Here is a tiny trained network, its code and every weight. The questions are about switching its units off for an input and a class, where a switched-off unit gives its printed mean instead of its output.

import numpy as np


def w(rows, s, z=0):
    codes = np.array(rows[::2]) - 128.0
    scale = np.full(codes.shape[1], s)
    scale[-1] = z or s
    return codes * scale


def f(y):
    return y / 2 * (1 + np.tanh(0.7978845608 * (y + 0.044715 * y**3)))


def log_softmax(a):
    a = a - a.max(-1, keepdims=True)
    return a - np.log(np.exp(a).sum(-1, keepdims=True))


def net(x, mask):
    res = np.array(x, float).reshape(1, 5) / 4 @ E
    y = f(res @ A[0][:, :-1].T + A[0][:, -1])
    res = res + np.where(mask, y, B[0][:, -1]) @ B[0][:, :-1]
    return log_softmax(res[-1] @ U[:, :-1].T + U[:, -1])


A, B = {}, {}
E = w([
[126,190,101,157,4,186,90],'x0',
[209,141,152,164,128,120,202],'x1',
[97,124,168,167,138,156,137],'x2',
[161,93,147,88,216,189,128],'x3',
[182,196,164,138,127,162,126],'x4',
],0.012)
A[0] = w([
[173,81,184,136,254,156,163,253],'neuron 1',
[113,125,52,66,143,1,100,203],'neuron 2',
[98,92,120,96,171,125,100,170],'neuron 3',
[201,168,144,232,43,137,160,194],'neuron 4',
[153,123,134,97,78,245,44,245],'neuron 5',
[45,79,55,194,105,45,54,155],'neuron 6',
[66,52,109,71,167,168,180,168],'neuron 7',
[140,193,242,119,167,199,182,200],'neuron 8',
[85,39,109,110,147,66,130,209],'neuron 9',
[209,176,73,224,71,85,81,214],'neuron 10',
],0.0077,0.004)
B[0] = w([
[226,89,204,150,254,102,51,249],'neuron 1',
[181,133,85,94,113,113,211,203],'neuron 2',
[174,96,102,159,142,145,139,172],'neuron 3',
[62,215,207,149,126,170,176,220],'neuron 4',
[58,150,82,87,168,189,74,209],'neuron 5',
[99,124,97,100,69,89,135,213],'neuron 6',
[160,103,88,185,137,192,128,192],'neuron 7',
[144,207,196,45,206,139,58,198],'neuron 8',
[145,10,94,189,95,104,138,210],'neuron 9',
[84,160,178,167,89,184,224,209],'neuron 10',
],0.0087,0.012)
U = w([
[211,36,121,245,184,147,97,2],'0',
[182,172,236,85,169,121,35,61],'1',
[56,205,196,177,99,178,184,181],'2',
[229,89,79,91,100,77,208,227],'3',
[85,76,44,156,41,41,183,64],'4',
[73,142,1,96,123,221,30,218],'5',
],0.0083,0.00065)

Each question gives the input, the list of numbers given to net, and the class t.
The units are the neurons (one row each of A and B). Each row of codes is followed by its name. A weight is (code - 128) times the scale printed after its matrix; where a second scale follows, it is the last column's (A, B and U).
mask holds one flag per neuron, in row order. A switched-off neuron (its flag False) gives its mean, the last column of its row in B, instead of its output. The means were averaged over made-up inputs and are rounded, as every weight is.
A unit's drop is (log p(t) with every unit on - log p(t) with that unit switched off) / (log p(t) with every unit on - log p(t) with every unit switched off).
The circuit of an input: a set's keep is (log p(t) with only the set's units on - log p(t) with every unit switched off) / (log p(t) with every unit on - log p(t) with every unit switched off). Starting from all 10 units, units are removed one at a time, each time the one whose removal leaves the highest keep (on an exact tie, the one counted first), for as long as the keep stays at least 0.8.
units of the circuit, in order: the units of the circuit, biggest drop first
top k neurons: the k neurons with the biggest drops, biggest first
drop of u: that unit's drop, to one decimal
input [2,3,7,7,-4], class 1: top neuron -> (neuron 8)
input [-5,-3,2,-4,-1], class 4: units of the circuit, in order -> (neuron 1; neuron 8)
input [4,-4,-8,3,7], class 5: top 2 neurons -> (neuron 5; neuron 1)
input [1,2,3,5,-2], class 1: units of the circuit, in order -> (neuron 9; neuron 8)
input [4,4,0,-6,-6], class 2: top 2 neurons -> (neuron 4; neuron 10)
input [-3,2,3,-4,-4], class 4: units of the circuit, in order -> (neuron 1; neuron 8)
input [3,-4,-3,6,5], class 5: top 2 neurons -> (neuron 5; neuron 1)
input [7,-3,-2,-3,-4], class 2: top 4 neurons -> (neuron 10; neuron 9; neuron 4; neuron 7)
input [-3,-3,-5,0,-8], class 4: top 4 neurons -> (neuron 1; neuron 6; neuron 9; neuron 8)
input [-7,-3,-7,-2,-4], class 3: top 2 neurons -> (neuron 2; neuron 6)
input [0,1,3,0,2], class 1: top 2 neurons -> (neuron 10; neuron 8)
input [-8,-8,2,2,2], class 0: drop of neuron 2 -> 0.0
input [3,-5,-5,4,7], class 5: drop of neuron 5 -> 0.3
input [8,-6,-6,-7,3], class 2: units of the circuit, in order -> (neuron 10)
input [-3,-2,1,-5,0], class 4: drop of neuron 1 -> 0.2
